z537_z662: [ -2   1   5   3  -2  -4  -9  18  -1 -10  -9 -32  -3  -2   6  -4  -8  -4
  -3  13   0   4   6  -9   1]
z537_z662: [ -5   2  23  12   9  -4  -2  -1  -7  11  12  -7   2  -5   0  -6   7  -2
 -11  35  -1   8  15  -7  -9]
z843_z109: [ -1  15   6 -24  -4 -13 -27 -30 -24  -2   8 -35  -7   6  -8  -2  -6 -12
  -1 -21 -12   5  -3  -2  -8]
z495_z876: [  3  -2  -3   0 -14  -5   6 -16  -1   2 -22   5  -6  13  -5   4  13   3
   1   9 -10  -7  19   6   3]
z396_z76: [-10   1  -5  -3  -3  -2  -3  -8   3  -5  -1   1  -5   2   7  -7  -4  -1
   0   2  -3  -2  -4  -9 -10]
[ 20  -7  14   7  13   7   8  18  -4   9   5   0  14  -1 -10  10  15   6
   2  -7   9  13  10  17  25] -> z396_z76
z532_z23: [-10 -16  -9   2   5  17  11  19  -9 -22   1  -2  -5  -5  -4  15  22 -12
  18  25  -3  -5   7 -12  15]
z360_z964: [  7  19 -22   8  16   7 -12   2  14  -1   3   6   9 -24  10 -13  -7  -4
  -6  14 -22   6 -15 -28   4]
z539_z355: [-21 -16  17   3 -27   6  10  -5  11  -2   7 -27  21  33   3   2  13   3
  19  -6 -38 -17   2   9   4]
z495_z876: [  2  11 -31  -2 -16  -4  12 -30  21 -11 -27   8 -10  18 -13  35  11  10
   1  16  -7  20  22 -16 -24]
[ 13  28 -13  -6  -6 -18 -14 -28 -29  -1 -20  -4 -19  -4 -29   7 -16 -11
  -6 -14  10   9   4  10  -4] -> z843_z109
[ -3   2  -4  14   2  -5  -7   3   8  11  -1 -15  12 -41  -8  11 -10   0
  21 -29 -26  16 -18 -22  -4] -> z532_z23
[  3   8 -12   2   9  -7  -6  -4   2  -7  12   4   2  -6   4  -2  -2 -12
  -4   8   8   0  -4  -2  -1] -> z539_z355
[-18 -25  17   5 -19  -3   9   2   2   0  -2 -13  10  26  -7   1 -12  15
  11 -16 -18 -19  13  -1   4] -> z539_z355
[  2   0 -12 -11  -8   1 -10  31  17  -6 -15 -31  -8  14  23   2 -27 -12
  -2   6  -1 -10   2   2   2] -> z537_z662
[  2  -8 -20 -25  -5  17   7  -3  29  20   9  34  -2  35  13   8  -8   1
   3 -10   9 -31  -7  20  -6] -> z537_z662
[-14   8   8   5 -16   4   4  -8  10   8   2  -2 -26  -5  -1  16  -5  19
 -18   5   5   3  10  14   3] -> z532_z23
[  0   4   2   8  -7 -11 -14  22 -12 -26 -19 -45  -7 -20   3  -3 -11   1
  -3   3  -8  18   0 -17   8] -> z537_z662
[ -5   3 -20   5  -1 -10 -26 -26 -44   1 -14 -25   5  12  -7  -2  -4 -19
   3  -7  -2  -8  -4 -14   9] -> z843_z109
z43_z196: [ -9   3   3 -10   9  -8  -5   3   2 -15   7   7  11   4  10   1  -2  -4
   6  -5  19   4  -8   3 -10]
[-28  13 -20  -9 -18 -13 -10 -24   7 -14  -9  -1 -16  -2  21 -15 -20 -12
  -2   9 -11 -15 -18 -25 -37] -> z396_z76
[ -2   3  -3   2  -3  -7  -5   5 -10 -19 -16 -18  -1 -14  -2  -5  -3   0
   3 -12  -3  10  -4  -5   7] -> z537_z662
[ 29 -11 -39  22 -29   5 -26  45 -19 -14  33  20  29 -20  13 -22   5  16
  17 -18  -8  16  -1 -22  12] -> z360_z964
[  8   2 -27  33  12 -11   2   1 -18  12  -8  20  20   6  11  10  -5   2
  -9  21   1  10  16  -4   4] -> z843_z109
z360_z964: [  0   7  19 -23  24  22  10 -40  24  -5 -22 -11  11  25 -14  13 -26   4
   2 -11  16   9  17 -10 -13]
[ 21 -19 -16   6  19 -12  29 -11  12 -25   1  -2  21  14   1  19  13  16
  -3   2  -8 -17   6  21   2] -> z843_z109
[ -2  -2 -11   5  17 -13  -9   1  -5 -10  -5   2   3   5   5  12  -3  -1
  20  -3  14  -7   7  -4 -14] -> z43_z196
[-14   3  -6  -3  -4  -9  -6  -9   2  -8  -1  -1  -7   2   8  -6  -9  -5
  -4   1  -1  -7  -8  -9 -13] -> z396_z76
[  0  -2 -15 -18  -5  13  -4  23  23   6  -8  -4  -8  28  23   5 -25  -4
   0   2   6 -22  -5   6  -1] -> z537_z662
[ 2 -1  2  1  1  4  1  5 -5  3  2 -3  3 -3 -3  5  4  2 -2 -1  2  3  6  7
  9] -> z396_z76
[-4  3 -2  0 -1  1  0  0  0 -3  2 -1  2 -4  1  4 -5  0 -1 -2  3  4 -1 -2
 -1] -> z495_z876
[ 2 -1  4  0  3  0  0  3 -1  1  0  1  3  1 -3  2  3  0  1 -1  1  5  1  5
  7] -> z396_z76
z532_z23: [ 20 -11  19  12  -2   9   3   7 -18  -4 -29   4 -17  -8  11 -26   1  -3
   4  20  41 -22  13  -4  23]
[-14  -9  21   5   0 -30  -7 -15   8  14  -7 -13 -40   4  -3   7  20 -10
 -16  16  -3 -31  10  38 -10] -> z360_z964
[  8  -9   7   1 -10  -2   7  -7  -6   4 -19   3  -3   9  -3  -3  10   0
   4   4  -9 -13  19   8   5] -> z495_z876
[-16  18  -3 -15 -12  -6  -5  -5   3  12   5   3  -3  13   0   7 -18  27
 -19  -9 -22  14  10  15  -9] -> z532_z23
[ -2   5  31 -12   0  -7   3  14  29   8  20 -13  -3 -17   9 -12   3   0
  13  -8  -7  11   4  -5  -2] -> z843_z109
[ 22  24  -2  -9  10 -12  35  11  27 -21  -2  30  -1  -7 -21  30  -7  14
 -11  10  -2  21  11  39 -29] -> z843_z109
[  1  14 -36   0 -12  -4  17 -26  24 -13 -20  10  -9  12 -16  35   7   8
  -1  15  -8  30  19 -23 -27] -> z495_z876
[ -4 -17  -1   9 -33 -12  -3  28 -27   0  13   5  -7   2   4  -1  20   2
  10 -10   9  -6   1  21   6] -> z360_z964
z396_z76: [ 8 -5  5  0  3  1  1  9  0  0  1  1  5  2 -4  1  3  2  3 -2  2  4  3  5
  7]
[ -8 -15  -2   5   4   8  12  12  -8  17 -15  -3 -20   3 -17  -5  11   7
  -2   4 -24 -16   5   0  27] -> z43_z196
[-11  26 -41   0   5   8   1 -14  31 -24   9   2  -4  -5  -8  44 -11   4
  -6   7  11  47 -13 -37 -39] -> z495_z876
z43_z196: [-10   0  14 -18  -7   6  -1   1   9  -4  12   8  12   0   7  -9  -5  -2
 -11   3  10   9 -15   3   0]
[-13   2   4  23  -7   1  -5  -3   8   7  -3 -15   0 -34 -10  23  -5  20
   3 -14 -15  13  -7 -22   6] -> z532_z23
[-37 -32 -22  -3  64 -19   6  43 -21  -7 -36   8 -20  23  -9  12   6   7
  36  -9   8 -46   3  -4  23] -> z43_z196
[-17  -2  17 -34   1   3  -6   9  12 -14  16  16  23   3  10 -14  -8  -7
 -10   0  24  12 -26   5 -10] -> z43_z196
[ 24 -10  18  11  15  10   7  18  -5  12   8   0  13  -3 -19  15  19  11
   4 -10   6  15  12  21  31] -> z396_z76
[ -1  -2  -8   2   7   0  -3   9  -9  -8  -5  -3  14 -13  -7  -1   0  -5
  14  -3 -12   1  -8 -23  10] -> z532_z23
[  7  -4  -3  -1 -15  -9  13 -21   1   2 -28   5  -5  13  -6   5  19   3
   2   9 -12  -3  27   0   2] -> z495_z876
z539_z355: [-20 -45  37  -2 -29   4  17   7  -6  14 -31 -11  -5  38 -22   3 -16  40
  17 -30 -28  -9  28  -1   5]
[  4  -5  -5 -18  -2  16  -1  14  22  23   6   7  -4  37  22   5 -16  -8
  -6  15   8 -22   2   8  -9] -> z537_z662
[ -5   4   2  -2  11   3 -12  15  -1   0  25  -5   6 -14   9  -4 -16  -3
  -4 -10   8   3 -22  -3   3] -> z495_z876
[ 6 -5 -1  1 -3  1 -9 -3  4 -9  2  1 10  1  0 -1 -7  7  5 -8  5  5  7 -7
 -3] -> z360_z964
[-17  13   6 -16  18  10  25 -10   2   7 -13  -8  -5   2  -3   5  -6 -10
  -6  19  -5   3 -14  -7   6] -> z360_z964
[  7  17 -22   7  20 -14  -9  -3   5 -15  20   8  -2 -17   4  -5  -7 -21
 -14  14  31   0  -9  -8  -5] -> z539_z355
[-15   3  -9  -1  -6   5  16  -1   9  -2  -1 -13 -24 -10 -12  19  -6 -14
  14  -3   5   0   3  10  -2] -> z532_z23
[-13  21  -5  -5  16  10  27   4 -12   8  -8   1  -4 -11   6  -1   0 -13
  -8  21 -11   3 -32 -13  13] -> z360_z964

z807z887: [-11  -8  13  17  -5   4  21  -5 -30   1 -14  -6   2  -6  -3  -6  -2   1
   0  -9   6  -1   7 -18   1]
z309z207: [ 18   2  11  -1  16  11   3   3  -9   7   1  -1  13 -19   5  -2  17   2
   2 -10 -17 -13   1  -4   8]
z370z735: [  2 -25 -15 -25 -20  -7   7  13   6  -5  11   7  12  18 -14  34  -2 -10
 -10 -21   1   0   9   9   3]
z266z73: [ 12  -8 -13   0  -9 -17  -3   3   7   0 -20 -12  -3  -6  11   7 -18   4
  11  11  23  -3 -10   8  -4]
z940z784: [ 40  46  -5 -35  28   1   1  36   9 -14 -19 -41  33 -24  18 -24  10 -15
   2 -10  11  -7   9   5  -9]
[  6  25   3  13 -21 -20 -13  -6   0  -1   0  19 -13  -4   3   1 -19   5
  -5  13  15  -8 -12   4   3] -> z309z207
[ -2   1  -2  15 -11   3 -10 -13  -5   8 -13  -5  -5   8   9  14  -6  -1
   4  -8   7  13   4  14 -12] -> z266z73
z940z784: [ -6 -21  13  -6  -3   4  -3   5  -5 -10  -3  35   5   1 -13  -1  25   7
  -6   8 -16  11  12   8 -13]
[  8  -8  -6  12   0  -1  25  -9 -22  19   0  -8  23 -18   0   0  25 -15
   5 -20 -13 -28   2  -6   0] -> z309z207
z989z740: [-16 -28  38  30  22 -31  -2 -47 -33   5   6  -2  -4  15  -1  -1 -13  11
 -23   4  -6 -16 -29  16  -2]
[ -5  -7  10 -22   0  13   4  12   1 -17 -14  30   2 -13 -11 -10  14  -2
  -7   9 -27   1   6  -5  -8] -> z940z784
z760z869: [ -6  -8 -10   5   5   1  -3   2 -15  -4  -3 -25 -10   7  -2  -2  -4 -12
  -8  -2 -11   3  -4  25  12]
[-13  17  18   2  -7  -3  -2   1  -9   3   9  15   3  15 -17  -1 -10 -11
  -7   3  -5  14   5  -2 -21] -> z266z73
z807z887: [  8  -3 -13 -23 -19   4  21  14 -14  -2  -1  -3  10  32  49  -2  12  -9
  -1  10 -27  30   7 -37  14]
[ 19  35   4 -14   5  -5   1  12   9  11 -16  18  -8  -6  11 -11   8  -3
   7   2  -4  -9 -22  22  12] -> z989z740
[ -7  -4  -1 -19   6  11 -12  14  -9  20  -4  10  -2  -9  -2  -8   0  11
   5 -13   1  -5   3  -9   2] -> z989z740
